Here is a tiny trained network, its code and every weight. The questions are about switching its units off for an input and a target symbol, where a switched-off unit gives its printed mean instead of its output.

import numpy as np


def w(rows, s, z=0):
    codes = np.array(rows[::2]) - 128.0
    scale = np.full(codes.shape[1], s)
    scale[-1] = z or s
    return codes * scale


def f(y):
    return np.maximum(y, 0)


def softmax(a):
    e = np.exp(a - a.max(-1, keepdims=True))
    return e / e.sum(-1, keepdims=True)


def log_softmax(a):
    a = a - a.max(-1, keepdims=True)
    return a - np.log(np.exp(a).sum(-1, keepdims=True))


def net(x, mask):
    ids = ['γδελμσφψ'.index(c) for c in x.split()]
    T = len(ids)
    res = E[ids] + P[:T]
    u = 0
    for l in range(2):
        r = res
        for j in range(3):
            rows = slice(4 * j, 4 * j + 4)
            q, k, v = (r @ M[l][rows].T for M in (Q, K, V))
            z = softmax(np.where(np.tri(T) > 0, q @ k.T / 4**0.5, -1e9)) @ v
            o = O[l][rows]
            res = res + np.where(mask[u + j], z, o[:, -1]) @ o[:, :-1]
        u += 3
        y = f(res @ A[l][:, :-1].T + A[l][:, -1])
        res = res + np.where(mask[u : u + 12], y, B[l][:, -1]) @ B[l][:, :-1]
        u += 12
    return log_softmax(res[-1] @ U[:, :-1].T + U[:, -1])


Q, K, V, O, A, B = {}, {}, {}, {}, {}, {}
E = w([
[178,122,102,97,156,93,69],'γ',
[125,169,93,116,91,153,87],'δ',
[73,154,121,137,106,177,174],'ε',
[208,121,252,105,103,190,157],'λ',
[87,115,135,219,110,105,130],'μ',
[112,125,159,79,198,151,169],'σ',
[149,80,103,123,183,91,146],'φ',
[88,152,180,139,137,119,127],'ψ',
],0.017)
P = w([
[173,222,129,180,179,2,169],'0',
[77,102,185,40,110,132,86],'1',
[98,106,163,80,127,138,101],'2',
[113,112,149,101,133,145,107],'3',
[122,110,137,120,141,151,110],'4',
[132,113,129,133,146,160,115],'5',
[137,111,121,146,153,163,118],'6',
[144,112,117,154,159,169,121],'7',
[149,114,110,160,160,171,120],'8',
[154,115,107,165,164,177,123],'9',
[159,119,104,167,166,182,126],'10',
],0.0081)
Q[0] = w([
[99,115,112,94,68,87,110],'0.h1',
[89,115,131,61,123,96,157],'0.h1',
[136,110,67,137,131,183,126],'0.h1',
[93,71,120,164,106,91,166],'0.h1',
[190,90,255,140,129,211,164],'0.h2',
[20,127,117,163,147,181,149],'0.h2',
[130,178,151,94,110,173,83],'0.h2',
[112,97,105,54,198,157,200],'0.h2',
[92,193,169,149,54,178,175],'0.h3',
[83,112,158,49,247,137,186],'0.h3',
[67,85,136,146,217,96,179],'0.h3',
[190,105,231,113,122,169,116],'0.h3',
],0.0081)
K[0] = w([
[101,164,78,149,149,108,66],'0.h1',
[66,155,99,141,164,130,141],'0.h1',
[142,187,153,155,99,114,115],'0.h1',
[86,81,107,170,108,127,138],'0.h1',
[157,203,123,151,149,82,169],'0.h2',
[109,129,200,114,119,206,211],'0.h2',
[105,181,97,88,103,156,103],'0.h2',
[207,116,147,74,168,140,168],'0.h2',
[87,222,179,172,114,143,175],'0.h3',
[139,88,146,68,214,158,159],'0.h3',
[115,2,148,111,177,128,153],'0.h3',
[160,245,141,125,192,64,128],'0.h3',
],0.0094)
V[0] = w([
[201,143,162,140,171,99,174],'0.h1',
[255,123,166,98,143,128,149],'0.h1',
[71,125,105,145,160,55,63],'0.h1',
[185,104,216,108,112,196,99],'0.h1',
[195,175,127,84,134,143,100],'0.h2',
[128,239,163,113,112,138,124],'0.h2',
[159,117,100,169,113,101,106],'0.h2',
[163,219,147,150,90,151,102],'0.h2',
[132,140,158,160,122,65,77],'0.h3',
[60,153,170,171,110,147,220],'0.h3',
[128,135,196,162,106,41,127],'0.h3',
[144,121,55,149,83,175,111],'0.h3',
],0.0073)
O[0] = w([
[117,160,102,122,99,43,208,152],'0.h1',
[136,166,83,118,63,105,254,158],'0.h1',
[65,105,152,21,135,125,33,97],'0.h1',
[187,181,106,170,19,166,183,196],'0.h1',
[88,188,224,196,145,119,119,176],'0.h2',
[147,162,170,181,161,3,132,249],'0.h2',
[162,144,132,170,133,178,172,57],'0.h2',
[199,162,189,178,176,62,162,187],'0.h2',
[121,229,132,203,124,187,150,119],'0.h3',
[185,92,14,62,146,108,156,153],'0.h3',
[150,234,91,137,102,175,173,105],'0.h3',
[137,44,149,168,149,157,152,73],'0.h3',
],0.0057,0.0021)
A[0] = w([
[124,125,131,80,109,94,201,253],'0.n1',
[132,109,78,151,148,40,118,171],'0.n2',
[74,81,45,89,146,82,178,137],'0.n3',
[83,194,188,172,152,116,53,125],'0.n4',
[73,107,193,162,154,178,187,142],'0.n5',
[110,61,182,179,163,36,125,140],'0.n6',
[213,59,199,115,136,193,209,239],'0.n7',
[241,60,181,81,166,115,134,144],'0.n8',
[160,100,122,153,158,2,126,131],'0.n9',
[196,143,55,98,137,58,79,134],'0.n10',
[139,98,77,158,122,196,73,150],'0.n11',
[126,156,151,101,123,76,126,152],'0.n12',
],0.0068,0.0036)
B[0] = w([
[179,167,114,210,167,147,51,239],'0.n1',
[100,228,166,156,106,200,143,182],'0.n2',
[172,144,193,253,194,167,88,192],'0.n3',
[145,85,84,138,214,157,170,219],'0.n4',
[75,195,147,109,66,134,73,189],'0.n5',
[78,209,69,56,57,181,186,184],'0.n6',
[149,179,122,191,55,118,58,253],'0.n7',
[108,147,127,94,8,94,18,191],'0.n8',
[32,205,151,96,90,117,186,184],'0.n9',
[31,216,221,121,90,132,184,178],'0.n10',
[111,84,158,157,167,166,6,192],'0.n11',
[137,137,133,123,197,135,115,177],'0.n12',
],0.0061,0.0042)
Q[1] = w([
[152,158,118,183,151,94,140],'1.h1',
[80,116,145,61,87,137,139],'1.h1',
[155,2,130,92,213,109,170],'1.h1',
[195,133,126,172,163,100,129],'1.h1',
[98,76,130,152,209,163,60],'1.h2',
[69,190,149,130,113,151,79],'1.h2',
[197,85,108,138,152,99,177],'1.h2',
[197,88,124,149,191,129,135],'1.h2',
[129,99,157,32,117,98,140],'1.h3',
[42,141,119,103,104,142,111],'1.h3',
[58,158,109,93,97,114,136],'1.h3',
[135,127,107,96,77,87,219],'1.h3',
],0.0097)
K[1] = w([
[159,98,159,131,40,204,116],'1.h1',
[45,152,78,141,189,79,179],'1.h1',
[104,91,107,85,170,114,105],'1.h1',
[150,82,144,99,74,210,81],'1.h1',
[160,134,96,240,102,166,101],'1.h2',
[159,167,174,188,136,110,148],'1.h2',
[102,85,67,62,135,140,110],'1.h2',
[141,37,65,151,143,221,86],'1.h2',
[124,91,157,76,129,135,85],'1.h3',
[199,103,100,224,5,172,83],'1.h3',
[129,43,58,156,18,188,93],'1.h3',
[38,77,78,104,155,162,116],'1.h3',
],0.012)
V[1] = w([
[112,155,132,98,124,254,180],'1.h1',
[128,152,108,200,163,96,193],'1.h1',
[107,154,127,174,158,126,182],'1.h1',
[80,116,209,118,122,126,69],'1.h1',
[131,145,229,150,127,81,143],'1.h2',
[58,150,115,153,177,119,173],'1.h2',
[94,123,79,126,147,192,107],'1.h2',
[116,104,164,178,142,177,61],'1.h2',
[149,154,151,120,115,64,158],'1.h3',
[144,150,154,137,103,107,114],'1.h3',
[126,103,78,152,97,166,104],'1.h3',
[136,151,82,124,77,127,152],'1.h3',
],0.0095)
O[1] = w([
[93,214,115,45,88,222,169,157],'1.h1',
[95,128,107,82,90,2,186,216],'1.h1',
[83,130,111,76,88,68,158,201],'1.h1',
[55,66,175,172,124,189,87,118],'1.h1',
[50,113,117,155,103,118,152,246],'1.h2',
[107,70,100,109,128,173,109,243],'1.h2',
[178,96,159,104,141,154,114,80],'1.h2',
[130,104,230,128,101,117,118,90],'1.h2',
[151,92,124,174,166,152,90,189],'1.h3',
[141,93,152,122,166,128,105,183],'1.h3',
[143,173,161,95,116,93,149,68],'1.h3',
[192,156,161,130,158,152,114,150],'1.h3',
],0.0085,0.014)
A[1] = w([
[150,133,228,193,98,138,119,39],'1.n1',
[105,155,89,148,117,118,129,220],'1.n2',
[137,138,113,81,74,78,170,143],'1.n3',
[254,106,195,153,225,155,97,92],'1.n4',
[155,197,100,153,132,104,162,191],'1.n5',
[136,85,139,66,149,112,76,183],'1.n6',
[133,96,81,158,68,151,118,2],'1.n7',
[188,111,74,176,94,133,92,255],'1.n8',
[116,47,97,130,203,181,84,245],'1.n9',
[91,58,117,144,150,83,131,25],'1.n10',
[170,139,187,134,165,201,99,250],'1.n11',
[100,143,100,102,72,81,190,69],'1.n12',
],0.0083,0.0016)
B[1] = w([
[144,64,131,117,46,73,122,163],'1.n1',
[109,95,137,91,108,133,143,203],'1.n2',
[123,151,155,187,211,141,131,210],'1.n3',
[86,64,167,30,103,130,223,162],'1.n4',
[114,95,71,51,88,119,133,171],'1.n5',
[30,153,143,164,134,160,133,151],'1.n6',
[138,162,152,106,181,84,152,170],'1.n7',
[93,62,122,127,187,141,137,168],'1.n8',
[204,114,67,108,132,62,96,200],'1.n9',
[215,254,156,129,77,80,152,194],'1.n10',
[200,198,196,152,157,153,174,170],'1.n11',
[116,129,163,161,199,149,136,252],'1.n12',
],0.0082,0.016)
U = w([
[56,111,173,119,116,162,159,169],'γ',
[149,126,188,207,96,84,93,109],'δ',
[183,48,170,116,157,119,174,112],'ε',
[197,152,131,134,129,70,137,3],'λ',
[193,172,158,56,79,107,139,74],'μ',
[179,123,100,224,239,159,57,132],'σ',
[186,202,178,178,151,174,121,107],'φ',
[141,85,28,45,1,93,107,228],'ψ',
],0.0055,0.0037)

Each question gives the input, a string of symbols that net reads in full, and the target symbol t.
The units are the heads (4 rows each of Q, K, V and O) and the neurons (one row each of A and B). Each row of codes is followed by its name. A weight is (code - 128) times the scale printed after its matrix; where a second scale follows, it is the last column's (O, A, B and U).
mask holds one flag per unit, layer by layer, with each layer's heads first. A switched-off unit (its flag False) gives its mean, the last column of its rows in O or B, instead of its output. The means were averaged over made-up inputs and are rounded, as every weight is.
A unit's drop is (log p(t) with every unit on - log p(t) with that unit switched off) / (log p(t) with every unit on - log p(t) with every unit switched off).
The circuit of an input: a set's keep is (log p(t) with only the set's units on - log p(t) with every unit switched off) / (log p(t) with every unit on - log p(t) with every unit switched off). Starting from the 12 units with the biggest drops (on a tie, the unit counted first), units are removed one at a time, each time the one whose removal leaves the highest keep (on an exact tie, the one counted first), for as long as the keep stays at least 0.8.
units of the circuit, in order: the units of the circuit, biggest drop first
top k neurons: the k neurons with the biggest drops, biggest first
top k neurons in layer l: the k neurons of layer l with the biggest drops, biggest first
heads that matter: for each layer, one digit per head in row order, 1 if its drop is at least 0.15 and else 0, layers parted by /
input φ δ γ σ φ φ, target σ: units of the circuit, in order	[1.h1]
input γ δ φ ε φ δ ψ δ μ, target γ: top 3 neurons	[0.n6; 0.n1; 0.n3]
input δ μ δ δ λ δ ψ δ δ δ δ, target δ: heads that matter	110 / 110
input δ μ φ δ ε ψ δ μ ε ψ, target ψ: units of the circuit, in order	[1.n12; 1.n3]
input σ σ ε ψ φ δ ψ δ φ, target ψ: heads that matter	111 / 110
input γ ε ψ φ μ ε, target ψ: heads that matter	111 / 000
input δ σ δ δ δ σ, target ψ: heads that matter	011 / 100
input μ σ λ, target μ: units of the circuit, in order	[0.h3; 0.h1; 1.h1]
input φ ε δ γ φ σ δ γ δ δ μ, target γ: heads that matter	101 / 001
input μ ε γ ε φ δ γ δ δ, target σ: top 2 neurons in layer 0	[0.n3; 0.n1]
input γ φ σ φ ε μ μ ψ φ δ σ, target ψ: top 2 neurons in layer 1	[1.n3; 1.n12]
input σ ε φ δ λ γ ψ, target σ: units of the circuit, in order	[1.h1; 0.n8]
input λ γ φ ψ, target λ: heads that matter	100 / 100
input γ φ ψ δ δ φ δ σ ψ φ δ, target ε: top 4 neurons in layer 0	[0.n9; 0.n6; 0.n5; 0.n8]
input ε ε ε ε γ ψ ε σ δ δ, target ψ: top 4 neurons	[0.n1; 0.n3; 0.n10; 0.n6]
input δ σ ψ σ ε δ ε, target ψ: top 3 neurons in layer 0	[0.n4; 0.n3; 0.n6]
input λ σ σ δ δ ε, target λ: units of the circuit, in order	[1.h1; 0.h1; 1.n3; 0.h2]
input δ δ ψ φ φ δ ε φ, target σ: top 4 neurons in layer 0	[0.n3; 0.n8; 0.n4; 0.n2]
input σ δ λ μ δ γ σ, target σ: heads that matter	101 / 101
input φ ε σ ε γ ε φ δ δ μ ε, target ε: heads that matter	111 / 110
input φ μ σ μ δ δ δ λ φ ε δ, target φ: units of the circuit, in order	[1.h1; 1.h2]
input ε σ γ φ λ ε μ δ δ δ μ, target ε: top 3 neurons	[0.n7; 0.n8; 1.n4]
input ε ε λ ε σ ε γ ε ψ, target ε: top 2 neurons in layer 0	[0.n8; 0.n7]
input ε ψ φ, target γ: top 2 neurons	[0.n6; 0.n8]
input φ φ δ λ λ, target ψ: top 2 neurons in layer 0	[0.n7; 0.n1]
input μ δ ε σ φ φ φ λ, target μ: heads that matter	111 / 110
input σ μ ε δ μ δ δ δ φ φ, target ψ: heads that matter	111 / 010
input φ φ ε σ ψ σ δ γ, target γ: top 2 neurons	[0.n10; 0.n1]
input σ ε ψ σ ε δ σ, target σ: heads that matter	111 / 100
input ε σ σ φ φ ε σ δ δ μ ε, target σ: heads that matter	011 / 110
